Below are the code and all the weights of a small trained network. Each question names an input and a class and asks about switching units off, where a switched-off unit gives its printed mean instead of its output.

import numpy as np


def w(rows, s, z=0):
    codes = np.array(rows[::2]) - 128.0
    scale = np.full(codes.shape[1], s)
    scale[-1] = z or s
    return codes * scale


def f(y):
    return np.maximum(y, 0)


def log_softmax(a):
    a = a - a.max(-1, keepdims=True)
    return a - np.log(np.exp(a).sum(-1, keepdims=True))


def net(x, mask):
    res = np.array(x, float).reshape(1, 6) / 4 @ E
    y = f(res @ A[0][:, :-1].T + A[0][:, -1])
    res = res + np.where(mask, y, B[0][:, -1]) @ B[0][:, :-1]
    return log_softmax(res[-1] @ U[:, :-1].T + U[:, -1])


A, B = {}, {}
E = w([
[117,37,157,95,132,201,145,95,100,183,140],'x0',
[165,95,162,194,75,107,139,106,136,157,173],'x1',
[158,107,129,140,224,50,246,106,113,100,127],'x2',
[95,137,63,124,137,174,179,36,95,81,88],'x3',
[194,164,136,108,115,141,194,148,141,81,88],'x4',
[164,184,120,90,114,94,146,153,110,160,143],'x5',
],0.012)
A[0] = w([
[127,71,151,117,160,135,211,83,109,113,127,226],'N1',
[117,149,154,158,103,62,101,147,119,146,191,4],'N2',
[196,177,159,106,88,94,161,154,133,144,152,219],'N3',
[99,248,74,101,122,142,81,152,136,80,90,140],'N4',
[135,118,171,136,167,74,116,167,141,181,180,15],'N5',
[209,98,179,140,140,156,191,167,165,92,96,180],'N6',
],0.015,0.0022)
B[0] = w([
[145,78,107,118,147,146,177,114,43,120,110,222],'N1',
[181,152,130,121,144,73,102,114,174,161,110,196],'N2',
[192,187,147,134,86,143,118,176,127,128,138,211],'N3',
[40,185,100,102,153,148,113,158,28,129,147,254],'N4',
[137,9,138,183,126,114,98,141,67,157,119,201],'N5',
[208,119,142,111,69,128,203,136,175,74,139,203],'N6',
],0.014,0.019)
U = w([
[182,133,148,198,157,16,70,135,172,128,142,86],'0',
[164,82,114,119,169,127,168,79,45,104,95,120],'1',
[237,172,217,147,37,156,77,154,123,164,165,205],'2',
[65,254,96,67,156,136,87,161,85,90,148,112],'3',
[143,217,133,142,112,72,81,69,201,135,131,65],'4',
[205,88,169,142,130,98,153,119,164,39,115,63],'5',
[63,73,124,153,90,224,85,41,100,95,131,253],'6',
],0.0088,0.0049)

Each question gives the input, the list of numbers given to net, and the class t.
The units are the neurons (one row each of A and B). Each row of codes is followed by its name. A weight is (code - 128) times the scale printed after its matrix; where a second scale follows, it is the last column's (A, B and U).
mask holds one flag per neuron, in row order. A switched-off neuron (its flag False) gives its mean, the last column of its row in B, instead of its output. The means were averaged over made-up inputs and are rounded, as every weight is.
A unit's drop is (log p(t) with every unit on - log p(t) with that unit switched off) / (log p(t) with every unit on - log p(t) with every unit switched off).
The circuit of an input: a set's keep is (log p(t) with only the set's units on - log p(t) with every unit switched off) / (log p(t) with every unit on - log p(t) with every unit switched off). Starting from all 6 units, units are removed one at a time, each time the one whose removal leaves the highest keep (on an exact tie, the one counted first), for as long as the keep stays at least 0.8.
units of the circuit, in order: the units of the circuit, biggest drop first
top k neurons: the k neurons with the biggest drops, biggest first
drop of u: that unit's drop, to one decimal
input [-3,4,2,0,1,-8], class 5: units of the circuit, in order : N4
input [3,2,3,4,8,-5], class 5: top 2 neurons : N6, N4
input [-1,-8,7,-6,3,1], class 5: top 2 neurons : N6, N4
input [2,-6,1,2,-1,0], class 3: top 2 neurons : N5, N6
input [4,5,4,-2,7,0], class 5: top 3 neurons : N6, N1, N4
input [-7,-5,6,4,2,-2], class 3: top 2 neurons : N4, N5
input [4,6,0,-7,-6,4], class 0: top 2 neurons : N2, N5
input [0,-5,3,-2,2,8], class 2: top 2 neurons : N3, N6
input [3,6,4,6,7,6], class 5: top 3 neurons : N6, N4, N3
input [2,8,0,-5,-2,0], class 0: units of the circuit, in order : N2, N5
input [3,-8,-5,-2,-2,-6], class 3: top 2 neurons : N5, N1
input [1,0,3,-6,-5,-6], class 0: top 3 neurons : N4, N1, N2
input [2,-8,-1,0,7,-7], class 3: top 2 neurons : N5, N4
input [-1,-4,6,-8,2,-8], class 5: units of the circuit, in order : N6
input [1,3,-5,-2,-2,-5], class 0: top 2 neurons : N4, N3
input [-7,4,6,3,2,8], class 2: drop of N3 : 0.5
input [6,2,-4,4,2,2], class 6: drop of N6 : 0.3
input [-1,-3,3,4,-2,5], class 3: drop of N6 : 0.2
